Below are the code and all the weights of a small trained network. Each question names an input and a class and asks about switching units off, where a switched-off unit gives its printed mean instead of its output.

import numpy as np


def w(rows, s, z=0):
    codes = np.array(rows[::2]) - 128.0
    scale = np.full(codes.shape[1], s)
    scale[-1] = z or s
    return codes * scale


def norm(h):
    return h / np.sqrt((h * h).mean(-1, keepdims=True) + 1e-5)


def f(y):
    return y / 2 * (1 + np.tanh(0.7978845608 * (y + 0.044715 * y**3)))


def log_softmax(a):
    a = a - a.max(-1, keepdims=True)
    return a - np.log(np.exp(a).sum(-1, keepdims=True))


def net(x, mask):
    res = np.array(x, float).reshape(1, 5) / 4 @ E
    u = 0
    for l in range(2):
        y = f(norm(res) @ A[l][:, :-1].T + A[l][:, -1])
        res = res + np.where(mask[u : u + 13], y, B[l][:, -1]) @ B[l][:, :-1]
        u += 13
    return log_softmax(norm(res)[-1] @ U[:, :-1].T + U[:, -1])


A, B = {}, {}
E = w([
[46,224,104,229,14,191,96,83,156,102,155,143],'x0',
[68,120,188,82,103,215,155,96,146,80,17,139],'x1',
[119,132,162,68,86,167,201,2,160,156,222,61],'x2',
[134,235,222,107,124,188,72,137,33,192,200,66],'x3',
[59,156,166,171,119,14,228,173,150,194,81,95],'x4',
],0.0047)
A[0] = w([
[110,92,66,113,145,166,115,149,114,177,167,79,84],'0.n0',
[165,161,140,109,137,140,202,25,157,128,171,130,99],'0.n1',
[65,102,77,138,157,177,69,211,113,182,104,161,134],'0.n2',
[115,197,42,148,32,178,177,143,112,121,142,168,135],'0.n3',
[123,88,89,104,111,121,133,112,156,63,120,143,73],'0.n4',
[107,65,68,131,175,118,114,76,211,104,82,116,143],'0.n5',
[122,120,123,118,40,138,152,149,120,77,169,143,37],'0.n6',
[132,191,178,50,138,175,89,154,95,125,107,126,59],'0.n7',
[186,112,140,143,185,252,60,154,238,148,186,171,64],'0.n8',
[130,117,42,157,165,108,127,161,124,212,225,158,104],'0.n9',
[113,94,177,93,145,160,167,119,80,93,94,161,82],'0.n10',
[182,58,124,125,110,142,64,86,80,2,137,83,3],'0.n11',
[164,70,167,109,217,174,197,141,135,126,154,117,92],'0.n12',
],0.0069,0.0017)
B[0] = w([
[145,119,65,154,117,150,92,140,161,145,154,94,145],'0.n0',
[174,99,88,141,78,179,157,146,102,251,7,209,232],'0.n1',
[164,62,117,95,27,125,162,38,33,205,94,143,206],'0.n2',
[206,172,193,49,192,116,143,127,147,41,188,168,236],'0.n3',
[28,121,73,166,122,76,85,139,192,174,81,67,188],'0.n4',
[111,190,113,137,163,109,97,73,82,151,184,111,253],'0.n5',
[173,166,136,111,106,32,1,101,27,152,189,125,144],'0.n6',
[104,157,84,138,151,72,97,128,129,164,100,108,218],'0.n7',
[105,66,198,123,190,130,181,115,116,172,121,143,234],'0.n8',
[76,92,107,127,57,175,115,210,146,63,144,63,228],'0.n9',
[74,144,111,83,92,167,86,164,111,38,198,94,180],'0.n10',
[158,67,203,187,169,149,162,148,177,174,119,110,221],'0.n11',
[180,230,132,108,108,86,140,146,138,111,174,203,209],'0.n12',
],0.0065,0.0041)
A[1] = w([
[218,134,76,25,198,78,138,181,133,143,110,90,108],'1.n0',
[200,212,147,166,106,138,100,147,208,91,133,241,112],'1.n1',
[109,233,150,122,201,167,118,152,46,163,90,5,155],'1.n2',
[200,171,122,125,153,225,11,139,114,161,72,25,88],'1.n3',
[163,190,230,172,112,71,146,159,22,194,94,60,197],'1.n4',
[132,175,203,185,136,91,254,237,184,120,76,136,214],'1.n5',
[193,71,192,54,197,148,76,131,139,94,180,164,250],'1.n6',
[138,117,80,156,128,114,119,112,169,101,89,161,114],'1.n7',
[166,114,183,177,148,79,21,220,80,102,44,204,148],'1.n8',
[198,144,101,169,86,96,115,133,47,131,95,183,158],'1.n9',
[63,144,106,46,100,221,104,156,142,93,30,133,121],'1.n10',
[169,55,84,91,1,155,198,104,91,120,211,92,197],'1.n11',
[73,143,228,41,94,124,53,98,216,113,24,105,63],'1.n12',
],0.0058,0.0021)
B[1] = w([
[58,231,198,85,44,177,42,62,99,67,169,133,195],'1.n0',
[134,153,173,22,110,137,132,111,81,96,148,46,167],'1.n1',
[96,90,64,112,153,81,156,135,153,106,203,164,214],'1.n2',
[68,130,70,175,162,84,149,106,202,171,105,80,189],'1.n3',
[154,113,117,172,167,98,113,72,168,90,59,185,254],'1.n4',
[183,62,176,164,156,203,142,120,147,109,152,62,208],'1.n5',
[149,124,123,160,104,95,190,133,151,25,83,96,242],'1.n6',
[106,236,156,135,176,120,143,69,159,181,201,191,144],'1.n7',
[145,179,135,89,113,215,186,106,148,186,162,96,205],'1.n8',
[104,146,128,31,54,151,128,91,137,152,86,162,183],'1.n9',
[152,90,106,138,79,138,119,177,93,150,211,180,183],'1.n10',
[53,117,136,110,103,138,93,205,68,131,48,171,203],'1.n11',
[129,82,95,149,105,79,47,255,103,125,140,64,189],'1.n12',
],0.0069,0.0049)
U = w([
[135,216,202,53,95,128,125,100,131,35,158,100,142],'0',
[140,144,106,101,79,182,169,113,105,221,59,171,132],'1',
[84,89,98,144,88,121,84,241,112,99,173,81,137],'2',
[179,79,173,203,194,159,181,103,166,108,122,68,149],'3',
[67,186,46,142,195,49,107,69,167,137,139,131,113],'4',
[107,129,140,121,148,104,129,111,46,110,107,134,126],'5',
[167,134,150,155,191,89,101,127,1,122,133,153,1],'6',
],0.013,0.01)

Each question gives the input, the list of numbers given to net, and the class t.
The units are the neurons (one row each of A and B). Each row of codes is followed by its name. A weight is (code - 128) times the scale printed after its matrix; where a second scale follows, it is the last column's (A, B and U).
mask holds one flag per neuron, layer by layer. A switched-off neuron (its flag False) gives its mean, the last column of its row in B, instead of its output. The means were averaged over made-up inputs and are rounded, as every weight is.
A unit's drop is (log p(t) with every unit on - log p(t) with that unit switched off) / (log p(t) with every unit on - log p(t) with every unit switched off).
The circuit of an input: a set's keep is (log p(t) with only the set's units on - log p(t) with every unit switched off) / (log p(t) with every unit on - log p(t) with every unit switched off). Starting from the 12 units with the biggest drops (on a tie, the unit counted first), units are removed one at a time, each time the one whose removal leaves the highest keep (on an exact tie, the one counted first), for as long as the keep stays at least 0.8.
circuit, biggest first: the units of the circuit, biggest drop first
most important unit: the unit with the biggest drop
top k neurons: the k neurons with the biggest drops, biggest first
top k neurons in layer l: the k neurons of layer l with the biggest drops, biggest first
input [2,1,-4,-8,-7], class 4: most important unit : 0.n4
input [8,6,-7,-7,2], class 0: circuit, biggest first : [0.n3; 1.n1]
input [-5,-6,-3,2,-1], class 2: top 2 neurons : [0.n9; 0.n3]
input [5,-2,8,3,7], class 1: top 2 neurons in layer 0 : [0.n1; 0.n11]
input [0,1,-4,4,6], class 3: top 3 neurons in layer 0 : [0.n1; 0.n5; 0.n6]
input [-5,6,-3,-4,-8], class 3: top 3 neurons in layer 0 : [0.n11; 0.n9; 0.n8]
input [-2,-5,3,1,1], class 2: top 2 neurons : [0.n9; 0.n2]
input [8,6,3,-7,4], class 0: top 2 neurons : [0.n3; 1.n1]
input [1,-4,-4,-4,1], class 1: top 3 neurons : [0.n2; 0.n10; 1.n12]
input [-4,4,-5,-8,4], class 4: circuit, biggest first : [0.n5; 1.n7]
input [-4,-7,6,0,-6], class 2: top 3 neurons : [0.n9; 1.n11; 0.n2]
input [-2,2,0,5,5], class 3: top 2 neurons in layer 0 : [0.n5; 0.n6]
input [-5,-7,3,-1,-6], class 2: top 2 neurons in layer 0 : [0.n9; 0.n3]
input [0,-4,-8,8,-4], class 1: circuit, biggest first : [0.n2; 1.n9]
input [6,7,-6,8,-7], class 4: most important unit : 0.n7
input [6,6,3,-5,-7], class 3: top 2 neurons in layer 0 : [0.n11; 0.n12]
input [0,4,-7,6,6], class 1: top 3 neurons in layer 0 : [0.n2; 0.n5; 0.n11]
input [4,-3,-1,8,-7], class 4: top 2 neurons in layer 1 : [1.n3; 1.n2]
input [4,-5,4,-6,6], class 3: top 3 neurons : [0.n2; 1.n5; 0.n10]
input [-7,0,-6,-7,-6], class 0: top 3 neurons : [1.n0; 0.n1; 0.n12]
input [-7,0,-8,2,8], class 1: circuit, biggest first : [1.n8]
input [7,-7,6,-7,6], class 0: top 2 neurons in layer 0 : [0.n3; 0.n2]
input [6,-3,-4,6,6], class 0: top 2 neurons in layer 0 : [0.n3; 0.n8]
input [-4,5,-8,8,8], class 1: top 4 neurons : [0.n2; 1.n8; 0.n11; 0.n5]
input [-8,-1,-2,8,-1], class 0: top 2 neurons : [1.n0; 0.n12]
